Below is a small trained network, with its code and all its weights. Each question gives an input and a class and asks what happens when units are switched off, that is, made to give their printed mean instead of their output.

import numpy as np


def w(rows, s, z=0):
    codes = np.array(rows[::2]) - 128.0
    scale = np.full(codes.shape[1], s)
    scale[-1] = z or s
    return codes * scale


def f(y):
    return np.maximum(y, 0)


def log_softmax(a):
    a = a - a.max(-1, keepdims=True)
    return a - np.log(np.exp(a).sum(-1, keepdims=True))


def net(x, mask):
    res = np.array(x, float).reshape(1, 6) / 4 @ E
    y = f(res @ A[0][:, :-1].T + A[0][:, -1])
    res = res + np.where(mask, y, B[0][:, -1]) @ B[0][:, :-1]
    return log_softmax(res[-1] @ U[:, :-1].T + U[:, -1])


A, B = {}, {}
E = w([
[131,123,115,132,180],'x0',
[32,168,239,15,169],'x1',
[208,5,232,173,175],'x2',
[139,147,141,155,155],'x3',
[114,123,110,109,117],'x4',
[255,205,174,38,173],'x5',
],0.0092)
A[0] = w([
[89,82,138,86,188,180],'N0',
[182,147,71,177,128,5],'N1',
[180,139,145,203,177,210],'N2',
[183,169,95,216,80,16],'N3',
[150,69,124,128,149,154],'N4',
[43,117,118,197,148,161],'N5',
[162,103,41,150,145,52],'N6',
[172,170,51,140,66,100],'N7',
[156,168,134,106,97,218],'N8',
[168,63,237,197,74,133],'N9',
[140,96,139,142,192,128],'N10',
[76,181,187,81,150,170],'N11',
[62,115,172,81,131,148],'N12',
[62,53,81,136,105,150],'N13',
[89,251,52,163,80,196],'N14',
[85,174,196,138,134,98],'N15',
[62,111,168,209,107,122],'N16',
[165,187,141,122,165,80],'N17',
[172,139,136,186,108,53],'N18',
],0.011,0.0023)
B[0] = w([
[137,191,80,213,98,190],'N0',
[103,77,105,140,73,184],'N1',
[143,174,147,121,151,202],'N2',
[97,47,77,167,130,195],'N3',
[60,175,145,82,188,177],'N4',
[241,182,193,62,102,214],'N5',
[128,121,40,181,107,189],'N6',
[105,101,152,128,123,198],'N7',
[154,150,215,111,135,171],'N8',
[46,94,254,124,234,229],'N9',
[42,147,84,157,76,177],'N10',
[137,57,91,197,74,230],'N11',
[198,52,66,159,55,208],'N12',
[201,144,160,77,154,214],'N13',
[67,177,232,85,195,246],'N14',
[73,57,57,251,50,185],'N15',
[247,147,145,47,127,202],'N16',
[163,78,96,64,78,178],'N17',
[105,140,79,127,89,169],'N18',
],0.0054,0.012)
U = w([
[106,35,87,200,66,61],'0',
[254,121,156,77,129,98],'1',
[44,102,163,99,177,70],'2',
[151,126,150,171,119,253],'3',
],0.0095,0.0029)

Each question gives the input, the list of numbers given to net, and the class t.
The units are the neurons (one row each of A and B). Each row of codes is followed by its name. A weight is (code - 128) times the scale printed after its matrix; where a second scale follows, it is the last column's (A, B and U).
mask holds one flag per neuron, in row order. A switched-off neuron (its flag False) gives its mean, the last column of its row in B, instead of its output. The means were averaged over made-up inputs and are rounded, as every weight is.
A unit's drop is (log p(t) with every unit on - log p(t) with that unit switched off) / (log p(t) with every unit on - log p(t) with every unit switched off).
The circuit of an input: a set's keep is (log p(t) with only the set's units on - log p(t) with every unit switched off) / (log p(t) with every unit on - log p(t) with every unit switched off). Starting from the 12 units with the biggest drops (on a tie, the unit counted first), units are removed one at a time, each time the one whose removal leaves the highest keep (on an exact tie, the one counted first), for as long as the keep stays at least 0.8.
circuit, biggest first: the units of the circuit, biggest drop first
top k neurons: the k neurons with the biggest drops, biggest first
drop of u: that unit's drop, to one decimal
input [4,-7,-4,-8,-5,7], class 0: circuit, biggest first	N3, N1
input [-8,-1,-6,-3,-6,0], class 2: circuit, biggest first	N14
input [-2,-4,-6,-3,-6,-7], class 1: circuit, biggest first	N5, N13
input [3,5,4,-4,-3,-1], class 0: circuit, biggest first	N14, N12, N15
input [2,-8,-1,8,2,7], class 0: circuit, biggest first	N3, N1
input [-7,7,4,1,4,-4], class 0: top 2 neurons	N15, N12
input [7,-1,7,-5,-4,-8], class 1: top 2 neurons	N16, N5
input [-8,0,8,1,3,-6], class 2: top 2 neurons	N9, N4
input [5,-5,7,3,0,-4], class 2: top 2 neurons	N9, N4
input [-8,-2,-5,5,0,-4], class 2: top 2 neurons	N14, N12
input [-2,-2,-6,0,-4,-7], class 1: drop of N5	0.3
input [-2,5,7,1,5,-7], class 1: drop of N13	0.2
input [8,7,-4,7,8,5], class 3: drop of N3	0.4
input [-8,0,7,-2,-5,-2], class 2: circuit, biggest first	N9
